Below are the code and all the weights of a small trained network. Each question names an input and a target symbol and asks about switching units off, where a switched-off unit gives its printed mean instead of its output.

import numpy as np


def w(rows, s, z=0):
    codes = np.array(rows[::2]) - 128.0
    scale = np.full(codes.shape[1], s)
    scale[-1] = z or s
    return codes * scale


def f(y):
    return np.maximum(y, 0)


def softmax(a):
    e = np.exp(a - a.max(-1, keepdims=True))
    return e / e.sum(-1, keepdims=True)


def log_softmax(a):
    a = a - a.max(-1, keepdims=True)
    return a - np.log(np.exp(a).sum(-1, keepdims=True))


def net(x, mask):
    ids = ['ΛΞΠαβγδεζημστφψ'.index(c) for c in x.split()]
    T = len(ids)
    res = E[ids] + P[:T]
    r = res
    for j in range(2):
        rows = slice(4 * j, 4 * j + 4)
        q, k, v = (r @ M[0][rows].T for M in (Q, K, V))
        z = softmax(np.where(np.tri(T) > 0, q @ k.T / 4**0.5, -1e9)) @ v
        o = O[0][rows]
        res = res + np.where(mask[j], z, o[:, -1]) @ o[:, :-1]
    y = f(res @ A[0][:, :-1].T + A[0][:, -1])
    res = res + np.where(mask[2:18], y, B[0][:, -1]) @ B[0][:, :-1]
    return log_softmax(res[-1] @ U[:, :-1].T + U[:, -1])


Q, K, V, O, A, B = {}, {}, {}, {}, {}, {}
E = w([
[190,181,96,227,162,211],'Λ',
[217,128,103,166,179,207],'Ξ',
[96,127,163,157,208,216],'Π',
[102,96,129,145,224,117],'α',
[188,239,92,195,132,163],'β',
[104,170,164,104,188,156],'γ',
[203,178,65,167,156,48],'δ',
[189,110,90,198,146,65],'ε',
[223,100,137,78,147,71],'ζ',
[118,151,171,80,168,54],'η',
[244,168,125,133,96,78],'μ',
[109,84,166,112,165,4],'σ',
[61,161,173,213,120,77],'τ',
[85,204,212,159,97,124],'φ',
[203,72,187,114,94,80],'ψ',
],0.015)
P = w([
[214,185,215,197,250,141],'0',
[175,161,168,149,169,139],'1',
[173,163,149,141,139,131],'2',
[149,154,135,135,125,134],'3',
[136,151,130,120,115,136],'4',
[123,146,123,117,107,130],'5',
[115,141,118,113,99,133],'6',
[110,140,114,103,91,133],'7',
[101,144,111,103,80,134],'8',
[92,130,110,98,83,135],'9',
[87,131,105,91,77,133],'10',
],0.012)
Q[0] = w([
[217,120,75,138,97,153],'H1',
[101,139,107,79,129,140],'H1',
[169,134,150,102,172,126],'H1',
[218,167,139,171,117,108],'H1',
[64,163,103,98,157,138],'H2',
[75,154,182,137,159,100],'H2',
[3,108,124,109,122,138],'H2',
[191,143,115,180,104,136],'H2',
],0.04)
K[0] = w([
[161,153,125,139,252,135],'H1',
[118,108,66,124,120,112],'H1',
[136,153,158,129,138,58],'H1',
[175,128,209,185,157,115],'H1',
[117,137,92,63,111,115],'H2',
[126,99,148,136,42,100],'H2',
[76,87,48,103,69,170],'H2',
[161,114,180,144,182,131],'H2',
],0.033)
V[0] = w([
[47,61,195,207,123,106],'H1',
[146,92,181,15,133,174],'H1',
[178,16,49,219,115,143],'H1',
[134,107,70,83,211,39],'H1',
[72,198,9,83,254,141],'H2',
[134,189,132,202,73,95],'H2',
[126,189,137,107,112,29],'H2',
[176,99,119,97,116,107],'H2',
],0.019)
O[0] = w([
[64,67,128,224,188,90,158],'H1',
[248,149,141,131,167,82,2],'H1',
[118,40,13,171,66,190,17],'H1',
[98,74,67,17,178,96,155],'H1',
[176,47,234,6,138,194,102],'H2',
[71,213,140,114,105,158,245],'H2',
[69,170,131,87,217,141,192],'H2',
[136,138,83,108,153,92,87],'H2',
],0.015,0.0082)
A[0] = w([
[193,99,122,218,149,101,90],'N1',
[123,27,178,164,129,138,186],'N2',
[60,130,161,163,140,98,37],'N3',
[149,158,189,107,133,111,218],'N4',
[205,149,171,63,122,130,109],'N5',
[201,181,146,163,83,117,88],'N6',
[120,35,77,124,189,129,196],'N7',
[182,66,65,75,148,175,55],'N8',
[169,145,122,174,255,231,174],'N9',
[88,105,150,78,9,14,180],'N10',
[115,116,177,240,66,139,1],'N11',
[141,154,72,165,156,119,79],'N12',
[125,110,54,48,135,154,181],'N13',
[176,120,50,174,69,136,18],'N14',
[179,88,114,143,63,200,94],'N15',
[112,109,137,79,95,138,146],'N16',
],0.0072,0.0044)
B[0] = w([
[69,173,75,75,52,222,165],'N1',
[118,154,75,153,51,162,194],'N2',
[241,48,175,132,145,157,248],'N3',
[168,154,56,136,127,190,217],'N4',
[64,97,141,170,1,77,214],'N5',
[115,34,124,116,172,143,198],'N6',
[140,191,101,212,122,172,197],'N7',
[171,78,228,206,182,128,185],'N8',
[135,118,136,122,101,57,186],'N9',
[133,144,131,144,192,168,164],'N10',
[119,131,58,32,130,89,252],'N11',
[115,79,192,138,77,108,179],'N12',
[213,100,81,123,163,158,226],'N13',
[170,119,234,100,209,94,179],'N14',
[34,118,39,117,186,61,215],'N15',
[134,168,167,170,121,103,183],'N16',
],0.0096,0.021)
U = w([
[48,104,115,60,136,124,3],'Λ',
[140,18,148,89,128,89,89],'Ξ',
[157,97,99,114,51,145,212],'Π',
[179,93,170,190,94,176,179],'α',
[93,152,180,131,91,186,106],'β',
[175,106,202,114,60,121,187],'γ',
[155,96,162,56,137,200,147],'δ',
[125,128,101,164,143,209,127],'ε',
[252,115,82,95,108,119,170],'ζ',
[129,119,163,16,125,71,100],'η',
[158,211,75,92,116,156,103],'μ',
[122,119,102,88,219,113,30],'σ',
[21,89,225,149,162,147,131],'τ',
[179,187,195,165,149,159,182],'φ',
[119,153,110,199,91,49,231],'ψ',
],0.0037,0.003)

Each question gives the input, a string of symbols that net reads in full, and the target symbol t.
The units are the heads (4 rows each of Q, K, V and O) and the neurons (one row each of A and B). Each row of codes is followed by its name. A weight is (code - 128) times the scale printed after its matrix; where a second scale follows, it is the last column's (O, A, B and U).
mask holds one flag per unit, heads first, then neurons. A switched-off unit (its flag False) gives its mean, the last column of its rows in O or B, instead of its output. The means were averaged over made-up inputs and are rounded, as every weight is.
A unit's drop is (log p(t) with every unit on - log p(t) with that unit switched off) / (log p(t) with every unit on - log p(t) with every unit switched off).
The circuit of an input: a set's keep is (log p(t) with only the set's units on - log p(t) with every unit switched off) / (log p(t) with every unit on - log p(t) with every unit switched off). Starting from the 12 units with the biggest drops (on a tie, the unit counted first), units are removed one at a time, each time the one whose removal leaves the highest keep (on an exact tie, the one counted first), for as long as the keep stays at least 0.8.
units of the circuit, in order: the units of the circuit, biggest drop first
unit that matters most: the unit with the biggest drop
top k neurons: the k neurons with the biggest drops, biggest first
heads that matter: for each layer, one digit per head in row order, 1 if its drop is at least 0.15 and else 0, layers parted by /
input φ Π α Λ μ, target φ: units of the circuit, in order -> (H1)
input φ γ Π Π, target γ: units of the circuit, in order -> (H2 H1)
input Λ ζ Λ μ φ δ β Π ζ β, target Λ: top 2 neurons -> (N15 N11)
input Π Ξ β μ β τ Π δ ζ, target Π: heads that matter -> 11
input δ τ δ μ σ Π, target σ: heads that matter -> 11
input ε ε Π Π β η η ζ Λ β, target ε: heads that matter -> 10
input α Π σ μ τ Ξ Ξ β γ, target γ: units of the circuit, in order -> (H2 N5 H1)
input Λ Ξ Π ψ σ δ Ξ δ η, target η: top 2 neurons -> (N5 N7)
input μ ζ ψ, target μ: units of the circuit, in order -> (H1 H2)
input α ψ τ Λ, target α: top 4 neurons -> (N8 N7 N11 N2)
input ψ τ Π δ, target ψ: heads that matter -> 01
input α Ξ Λ τ α ψ Ξ, target α: top 3 neurons -> (N8 N7 N11)
input φ Λ Ξ Ξ γ η σ γ ψ Π ζ, target φ: heads that matter -> 10
input Ξ Π Ξ Ξ μ σ ζ, target Ξ: heads that matter -> 11
input γ Ξ ζ, target γ: unit that matters most -> N5
input ε Λ μ ψ α τ ψ ζ Π φ Λ, target ε: heads that matter -> 10
input ψ γ ψ α Ξ α α Ξ φ Λ, target ψ: heads that matter -> 01
input ψ ε ψ ε δ δ Π σ μ Π μ, target ψ: heads that matter -> 01
input Ξ β Π γ ψ β Π, target ψ: heads that matter -> 01
input Π ψ σ Π Π ζ σ ε ψ, target Π: heads that matter -> 11
input Π α γ ψ γ σ Π ζ Π, target ζ: units of the circuit, in order -> (H1)
